Each row has a class, written after it.
[-38  61  18 -10  23   2   0   1   5  -4  -9 -18 -78  54 -19 -25   6 -12
 -15   4  51  20  -3   7 -27  32  17  -3   0 -40 -39  -5  -4  21 -33  38] => Q_280
[-34   1 -24 -36  -3 -12  24  -2  -1 -27   5 -30  43   9  34 -20 -11  26
  56  -6 -38  11   3   2 -52 -35  -7 -49 -22  -1 -21  -3   1  11  15  18] => Q_748
[ 10  16  -7  40  33  23  10  26  23 -27   6  13 -42 -31 -57   7 -19 -28
 -20  18 -27 -20 -34 -35 -30  68 -19 -12 -67 -64 -38   5  -3  65  10 -35] => Q_595
[-23  43 -13 -50 -37   2 -30  29  24  -2  19 -17  14 -12  34 -13   6  12
  35 -30 -30 -19 -33  -2   8  -4 -23 -37  16 -17 -42   5 -13 -11 -12  66] => Q_748
[ 12  47  -6 -23 -11 -18  -2  29 -37  48 -58  -8  17  22  27   8  31  54
 -26   3   3 -14  19   6 -12 -53  26 -19  41  25  21  33  64 -54  -4   2] => Q_222
[-55  15  10 -45  15  16  17  24  40  -6 -11 -15 -11  31 -24  10   8  10
   2 -14   4 -29 -31  22  26  24  59 -33  34 -48   1  19  -7  -8 -14  17] => Q_272
[  7  21  15  -4  25  -3 -18 -22 -26  57 -14   9 -29  14   3  16  36 -11
 -14  11   8   7 -15   1 -12  -9  15   7 -30 -34  -4 -15  22  21  -7 -15] => Q_280
[  2  30 -26 -50 -18 -15  25  15  -2 -14  30   3   0   8  25  56   5  20
 -44   2   5  11  -7 -36   0  26 -37 -29  30   2  43  -2  10 -30  34 -17] => Q_748
[ -6   4 -25   4  14  17  13  12  -6 -11 -10  26 -11   0 -23 -11   9  12
  11   7  18  -1  53   1 -12 -29  12 -27  -7  -1   3  30  11  29  44  -3] => Q_748
[ -6  23   5   9  -5  14 -14 -36 -13  23 -10  15   3 -20 -12  29 -33 -31
 -27   9  46  19  25 -23  40  20   0 -24  19  38  28 -26  36  -6  24 -52] => Q_827
[ -5  22  28 -29  -1  36  10  45  55  16 -23  31   1 -38   2  -1 -17  44
 -12  24  14 -29  -2   7 -23 -56 -32 -23  11   3 -23  10   3  26  22  32] => Q_337
[ 14 -13   2   8  15  17  13  34  27 -42 -12  18 -36  19  10 -12  17  17
 -29 -12 -58 -14  -2  21 -16 -60 -35   1  -6 -26 -34  28  17  15  18  27] => Q_222
[  7 -35 -13   7   5 -35  57  38 -39 -12 -69  -1 -35 -39   9  42   5  66
 -23  16   9 -11 -65  -4 -10 -58  -6  10  -8  19  63  -6  27  21 -15  35] => Q_222
[-25   5   3  -5   3 -11  38 -29   0 -27  25  -2  14  22  24 -52  11 -12
  -9  -3 -34  36  27 -15 -33   8 -12  -1  -8 -10   7  12 -16  18  -5 -27] => Q_748
[-30   9  -6   3  -3  15  -7  44 -40  27  17  12 -47  -5  -2 -29  36  15
  -5  13  31  51  33  37  19   5   5  14  -3  29  20 -14  -9  18 -20   4] => Q_272
[-49 -20  -5   6  -6  25  -8 -26  -9  50  10  36  -6 -26 -24 -24  20 -13
  21  -3  45  43 -36  13  -3  57  18  40 -15  32  -6   4 -27   6 -39   1] => Q_337
[-26  38  51  -8   8 -16   3   7   3 -27  10  -9   9 -21  -9 -60 -49 -10
  -8  15   6  29  33 -25  31  63  27   2  33 -13  22  10  -8  -6 -24 -33] => Q_595
[ 26 -10 -33 -25   2  22 -20  56 -45 -26   2  17 -14  28 -13  14  29  -4
   7 -11 -15  62  -8  24  15  -1 -26  38  17  -9   3  57 -18 -48 -12   9] => Q_337
[-12 -27 -24  10   2  -7 -12  -7 -33  -9 -18   8   4 -20 -24  16  36  20
 -36   6   3  -2 -47  -2   9  41  16 -15  29  -9  13   0  -6   8   2  -7] => Q_827
[-12   2 -36  30 -10   8  35  -8 -23 -13   7  -3 -36 -17  15   1  18  -6
  22  30 -31  15  12 -44 -17 -16 -32  23 -18  -2 -57   2   6 -20 -26   4] => Q_595
[  4  -2  16   8  -5  -4  27  39  34 -13  22   3  18 -50 -28   5 -21  -1
 -20  40   3 -41  14 -18 -30  -3  -8   4 -52  -1 -15 -20  -6  22  20 -23] => Q_595
[-33 -31  28 -53 -20  41  27 -44 -39 -59 -26  -5 -28  -9  40  42  -3 -31
   2  30  -6 -11 -33 -15 -32 -11  11   8  31 -13 -51  -9  41  39  13  -7] => Q_303
[-75 -22  30  14   6  19  11  21 -46 -32  -9  11 -10   4 -12 -14   9 -52
   5  49  11  37   8  29   7  20  25  22   4  26 -24  -4  -2  -7 -15 -31] => Q_337
[ 16  36  17 -16  -8  17  21  -4  55 -10  17 -29 -10 -16  -6 -46   3   8
 -20   5   1 -40   2 -22 -29  26  -8  34  23 -26 -48 -12   7  27   1  17] => Q_595
[-13  -2   3  14 -19  13 -23  60 -33  13 -10   6 -75  36 -18  -4  42 -15
 -51   1   5  -6  -5   2 -26  -8 -24   2 -18 -20  -8  38 -15   0 -48  39] => Q_222
[ -8  -2  41  -4  -8   1  28 -58   0  50   5  -3  -5  -6  40 -16  21  43
  10  13   3  17  -8 -52 -64  24  -7  12   6  28 -38 -22  22  18 -19   1] => Q_222
[ 31  28  24  26  15  10 -12  58 -17 -23 -40  20 -14 -29 -50 -14   7 -32
  -6  54  16  14   7  29 -22 -37 -14  26 -76  -3 -42   0   0  37 -15 -26] => Q_337
[-46 -50  -6  10  11  18  27 -31  -4 -36  24  79  -9 -13 -15  16  41 -63
  -9  31 -10  20 -12  47  28  23  16  45 -22 -13 -15   2  12   6   1 -22] => Q_337
[ 40   7  -2 -26   5  55 -16  15  -8  30   4 -12 -44  26  -3   1  12   5
 -27   1 -19 -14  16 -39 -46 -16 -36  -3  -1 -56 -19  29  10  14   2  -4] => Q_595
[ 15 -21   0  30   6 -21  -7  -4   6 -13  44  38 -16   9 -22 -18  -6 -19
   8 -11  18  29  45  15   9  46 -13   9 -20   0  24  14   1  17   4  22] => Q_222
[  0 -74 -23  45 -12  15 -22 -54 -11  25  -4 -25  18  32  -2 -34  19 -18
 -20 -24 -19  -9  -9  -1 -72  -3 -17  32 -30  35 -24   1  -2  -2  -2 -13] => Q_222
[  4  49   8   3  11  21 -31  -1  47  43   9  20  28  -3  -9 -25   6   2
   8  12   2  12   7  13 -15   0 -15 -10 -21  17 -59  -5   3 -13   7 -22] => Q_337
[  7  34  26 -41   8  26  21 -28 -23   4  26   9  -9  44  13   3  16  -3
  -5   0  14  56  18 -22 -31  41   3   0   6 -10 -23   3  19   5 -17 -29] => Q_827
[-47  31  35 -17  30 -11  22  11  34  11  59  -4 -16  36  12 -16 -12 -18
  29  -6 -16  51  37   3   1  -1   5  -9 -28 -17 -13 -12 -22  -2   8 -10] => Q_280
[-13 -12  -1  63  34  -4  35 -56 -11 -13 -24  -7 -54   5 -18 -16 -14 -56
 -13  19  10  31   1 -26   8   3   4  11 -20  -2  25  -4  -6  63  -7 -59] => Q_303
[  5   5  -1   7 -12 -22  -2  34 -24  21 -16 -18   0 -25  -1  21   1  17
 -18  -5   7   2 -38  -6  -1  23  -1  10  -4  39  29 -13  23  -7   3  -7] => Q_222
[-24 -59  17 -10  15  27 -22 -42  -4 -19 -55  15  14  12   3   3 -28   0
 -32   3  10 -31 -19  -3  18 -61  28 -30  13  12  14   6   4 -21  14 -31] => Q_748
[ -9  10  23   4  13  37 -19 -20  21 -13 -25  43 -35 -34 -49 -32  15  -7
 -69  11 -13   8   0  -7  -3  33  10   2  -2 -47 -13  26 -11  45   7 -60] => Q_272
[ 15  11 -16 -45 -17  34 -30   0  -7  31  -4  -5 -30 -33 -25  26  22  23
   8 -28 -16  32 -35 -53 -22  -9 -31 -21  -2 -40 -12  25 -31  16  -3   2] => Q_827
[ 22  31 -16  57   9   8 -37 -11  18  24 -15  29 -25   4 -33 -24   1  14
 -29 -10  26  -6  13 -14 -19  57 -13 -14   2  13 -32  25  23   9   9   8] => Q_222
[ 24  19  -8  -1   8  10 -59 -47 -41  36   6  34  19  20  13   7  12  -8
 -11   6   4  53  18 -15  -1  23  10 -18  -8  25 -18  23  11 -37   3 -78] => Q_303
[  5  18 -16   2   3  11  -9  -3  -3   3  11 -10 -28  27   7   8  -4  -5
 -21 -11   4  33  10 -15 -27   2 -37  21   2   8 -26   0   0 -17  20  -2] => Q_280
[ 57 -15  -7  12  13  -1 -20 -27   1  48 -10  48  12  -7  22   2   0  28
   2 -22   2   4 -22   1  33 -42 -27 -19 -18 -13  37   7   5  19 -37  38] => Q_827
[  1  33 -10 -12  -1  -1 -33  30 -52 -52 -41  29 -27 -37  20   3 -19   3
   2   2 -37  44 -24 -13  46 -20 -31 -34   2 -19  -1  22  11  -6  -9  -3] => Q_748
[ -5 -53   7 -67  12  39   3   2  31   1  17  23 -12  30 -10  29  27  33
  -4  -2  43   8 -20  31  14 -35  15  32  40   9   3  10 -19 -45  12  27] => Q_337
[ 40  10   5 -27  36 -12  52 -24  81 -15  71  -8  17   5  13 -27 -31  45
  29 -29  13  13  -8  -4  28  63   4  39  26  -2  17 -29   6  10  16  23] => Q_595
[  1 -18 -16 -58 -10 -37  -5   6   9 -18  50   0  39   6  17  28  12  32
   1  -6 -16  -3 -39 -11 -28  38 -22 -49 -14 -38  28  -6 -31   0   8  24] => Q_748
[ -5 108   1 -52   4  20   8  25 -31  43  13 -19  19  33   4  27 -15   7
 -27  13  39  18 -21 -20 -58 114  32 -14 -29  18 -31 -15  63 -35 -13 -68] => Q_595
[  2 -16  22  -3  11  15 -31 -26 -16 -17 -10 -42  36  -8   0 -48 -32 -31
  15   0  -2 -32 -19  22  -2  56  38  20  14 -11 -19 -29  38  31   1  -8] => Q_595
[  7  35   8  18  21  30   3  -5  24   3   3  16 -22  16 -13 -17  18  22
 -14 -13   0  25   3 -32  19  27   0  -6  40   2 -44  23 -11 -10  -3 -10] => Q_827
[ 27 -33  22   4  14 -15  35 -21  15   0  -9 -17  -8  12  14   2  -9  11
 -43  41  27 -67 -23 -12 -25  -9  -9   4  -5 -32  26 -41  19  38 -28  29] => Q_595
[ 14   6  14  36  -4 -32 -36 -12 -18  26 -59 -33  37   9   9 -17   1 -15
 -27  16   3 -61 -13   4 -16 -20  12  -1  14 -11  -9  -5  19   2 -15  18] => Q_280
[-60 -11  -5  -7 -21  17  18 -28 -13   7 -21  31  35 -12  12 -20  -2 -26
  10  10  23  10  -3  34   5   8  25  28  22  40  -4  14  21 -23 -24   6] => Q_337
[-33 -15 -14  37  34  -9   8 -14  32 -62   2  -8 -15  21 -33 -16 -15 -15
 -21   8 -12   7  16   7 -27  11  -5  -5  -6 -19 -36  -2 -17  11  49 -13] => Q_280
[ 28   5   3  62  22 -22 -18  35 -14  38 -21   6  26 -28 -19  23  37  28
 -16  30 -32 -15   2 -38 -11  -8   4   3 -11  12 -33  13 -12 -18  39 -49] => Q_280
[  4 -37 -35  34  16   0  15   1 -21   4  -4  38   2   5  -1  37  51   9
  17 -15 -44 -16 -53  12  -4  35  22  15 -22  -7 -30  27  35  -5   3  11] => Q_222
[ 52 -18  -8 -43 -21 -39 -47 -37 -42  21  49   7  26 -19  20   2  33   3
  -1  -5 -11  48 -25 -10 -25  58 -25   6 -11 -34  48   2 -28  37 -15 -14] => Q_303
[-10 -12  11 -13  -6  14 -30  -9 -14   0   8  53 -25 -17   1  21   3  -9
 -11  14  28   9  -7   2  21   9   9 -15   0  -1  -5  17  -9  13  -4  -2] => Q_303
[-15  15  35  -3   3 -11 -22  17 -29  -8  19   5 -25  15  -1  23 -39 -24
 -36  11  21  43   8 -35  -3  72 -27 -16  12 -15  28   4 -16  -4   3 -16] => Q_280
[-32 -21  19 -61  -5  42  23 -18  12  25  20  -3 -31  30   5  21  -2 -15
  14 -14  34   2  18 -10 -16 -24  29  -5  20  -6  21  24  -5  27  15  -1] => Q_303
[ -1  10 -11  37  14  -5   7 -30 -23 -14 -35 -17 -36 -17   7  -7  24 -32
  22   2 -47  12 -38 -15  -6 -10 -12  39 -15 -35 -56  -7  14  33 -10   9] => Q_280
[-24  -9  -9  -7  32 -23  -1 -47 -22   8 -23  -5   3  46  19  -1  -1   0
  -3   8   6  18  28  26   0 -54  24 -15   9 -11  25 -10  29 -22  16 -11] => Q_280
[ 28 -11 -42 -37  -8 -12  -6 -15   8 -24  11  24  36 -25   4  62 -12 -12
   6   5 -25 -13   7   0  -9 -57 -32 -43 -57 -18  16 -14  27   1  61 -28] => Q_748
